Below is a small trained network, with its code and all its weights. Each question gives an input and a class and asks what happens when units are switched off, that is, made to give their printed mean instead of their output.

import numpy as np


def w(rows, s, z=0):
    codes = np.array(rows[::2]) - 128.0
    scale = np.full(codes.shape[1], s)
    scale[-1] = z or s
    return codes * scale


def norm(h):
    return h / np.sqrt((h * h).mean(-1, keepdims=True) + 1e-5)


def f(y):
    return y / 2 * (1 + np.tanh(0.7978845608 * (y + 0.044715 * y**3)))


def log_softmax(a):
    a = a - a.max(-1, keepdims=True)
    return a - np.log(np.exp(a).sum(-1, keepdims=True))


def net(x, mask):
    res = np.array(x, float).reshape(1, 2) / 4 @ E
    u = 0
    for l in range(3):
        y = f(norm(res) @ A[l][:, :-1].T + A[l][:, -1])
        res = res + np.where(mask[u : u + 7], y, B[l][:, -1]) @ B[l][:, :-1]
        u += 7
    return log_softmax(norm(res)[-1] @ U[:, :-1].T + U[:, -1])


A, B = {}, {}
E = w([
[177,109,111,132,118,137,246,107,175],'x0',
[198,219,93,135,124,121,122,152,99],'x1',
],0.013)
A[0] = w([
[62,85,136,135,119,143,32,154,150,97],'0.n1',
[49,5,134,138,122,119,84,79,127,91],'0.n2',
[82,54,145,154,121,128,188,97,127,49],'0.n3',
[151,182,96,197,128,132,14,82,120,156],'0.n4',
[76,75,125,152,126,147,199,109,126,73],'0.n5',
[144,165,131,134,151,122,234,146,115,34],'0.n6',
[128,93,108,139,146,133,167,113,181,4],'0.n7',
],0.011,0.0023)
B[0] = w([
[222,246,120,167,149,102,140,65,63,233],'0.n1',
[119,118,73,216,153,201,212,74,129,254],'0.n2',
[126,138,159,49,117,86,71,216,147,215],'0.n3',
[105,50,144,70,75,130,108,203,139,237],'0.n4',
[126,120,171,62,105,67,44,157,156,207],'0.n5',
[170,126,94,205,132,210,143,130,216,223],'0.n6',
[113,75,157,92,44,71,79,120,111,185],'0.n7',
],0.013,0.0096)
A[1] = w([
[131,191,178,69,169,50,33,163,151,140],'1.n1',
[90,177,117,221,201,104,146,5,52,6],'1.n2',
[75,110,84,167,196,181,188,101,231,135],'1.n3',
[240,176,87,239,102,148,147,59,151,77],'1.n4',
[213,151,101,195,86,103,175,82,199,111],'1.n5',
[133,188,107,152,140,102,181,22,47,102],'1.n6',
[85,66,113,108,78,159,124,210,25,88],'1.n7',
],0.012,0.002)
B[1] = w([
[115,102,114,83,138,141,175,164,127,189],'1.n1',
[113,95,204,150,60,154,14,3,103,191],'1.n2',
[168,175,75,135,127,122,153,208,96,175],'1.n3',
[157,132,85,216,96,133,136,141,144,249],'1.n4',
[98,140,132,151,157,126,174,121,36,213],'1.n5',
[58,111,129,141,119,147,4,120,95,183],'1.n6',
[163,217,147,116,176,176,138,99,112,176],'1.n7',
],0.016,0.018)
A[2] = w([
[70,103,130,221,198,153,157,4,155,158],'2.n1',
[84,118,181,130,141,113,157,161,54,149],'2.n2',
[82,55,125,52,131,66,148,186,198,122],'2.n3',
[132,202,143,87,213,182,132,140,130,4],'2.n4',
[135,125,119,159,141,148,68,132,140,197],'2.n5',
[117,127,179,120,143,182,172,114,201,123],'2.n6',
[128,79,187,87,97,69,112,171,172,145],'2.n7',
],0.021,0.002)
B[2] = w([
[103,28,235,70,31,109,53,105,178,192],'2.n1',
[174,129,136,119,108,203,135,118,190,142],'2.n2',
[168,124,99,44,39,7,162,171,173,253],'2.n3',
[110,146,170,30,172,255,133,131,70,202],'2.n4',
[86,73,160,151,131,124,220,57,151,164],'2.n5',
[170,146,109,85,100,100,96,191,107,159],'2.n6',
[106,117,105,72,107,50,164,61,127,224],'2.n7',
],0.015,0.018)
U = w([
[83,67,177,188,69,148,38,15,118,168],'0',
[134,101,101,20,72,18,154,125,183,191],'1',
[128,164,158,14,193,254,126,144,98,176],'2',
[168,154,50,255,139,151,198,158,118,175],'3',
[82,131,130,151,247,114,119,112,216,3],'4',
[95,117,119,145,239,111,109,118,168,3],'5',
],0.011,0.0058)

Each question gives the input, the list of numbers given to net, and the class t.
The units are the neurons (one row each of A and B). Each row of codes is followed by its name. A weight is (code - 128) times the scale printed after its matrix; where a second scale follows, it is the last column's (A, B and U).
mask holds one flag per neuron, layer by layer. A switched-off neuron (its flag False) gives its mean, the last column of its row in B, instead of its output. The means were averaged over made-up inputs and are rounded, as every weight is.
A unit's drop is (log p(t) with every unit on - log p(t) with that unit switched off) / (log p(t) with every unit on - log p(t) with every unit switched off).
unit that matters most: the unit with the biggest drop
k most important neurons: the k neurons with the biggest drops, biggest first
drop when u is switched off: that unit's drop, to one decimal
input [6,1], class 3: 2 most important neurons -> [0.n6 0.n4]
input [-4,7], class 2: unit that matters most -> 1.n7
input [-5,3], class 2: 2 most important neurons -> [1.n7 0.n4]
input [4,1], class 3: 2 most important neurons -> [0.n6 1.n2]
input [-1,-8], class 0: 2 most important neurons -> [0.n2 0.n1]
input [0,6], class 2: 3 most important neurons -> [0.n4 0.n1 0.n2]
input [0,-7], class 0: 3 most important neurons -> [0.n1 0.n2 0.n4]
input [-1,-7], class 0: 2 most important neurons -> [0.n2 0.n1]
input [-6,3], class 2: 2 most important neurons -> [0.n4 1.n7]
input [-6,1], class 2: 2 most important neurons -> [0.n4 0.n2]
input [0,2], class 2: drop when 1.n7 is switched off -> 1.2
input [3,1], class 3: drop when 0.n6 is switched off -> 0.2
input [-1,4], class 2: drop when 1.n7 is switched off -> 1.5
input [-1,6], class 2: unit that matters most -> 1.n7
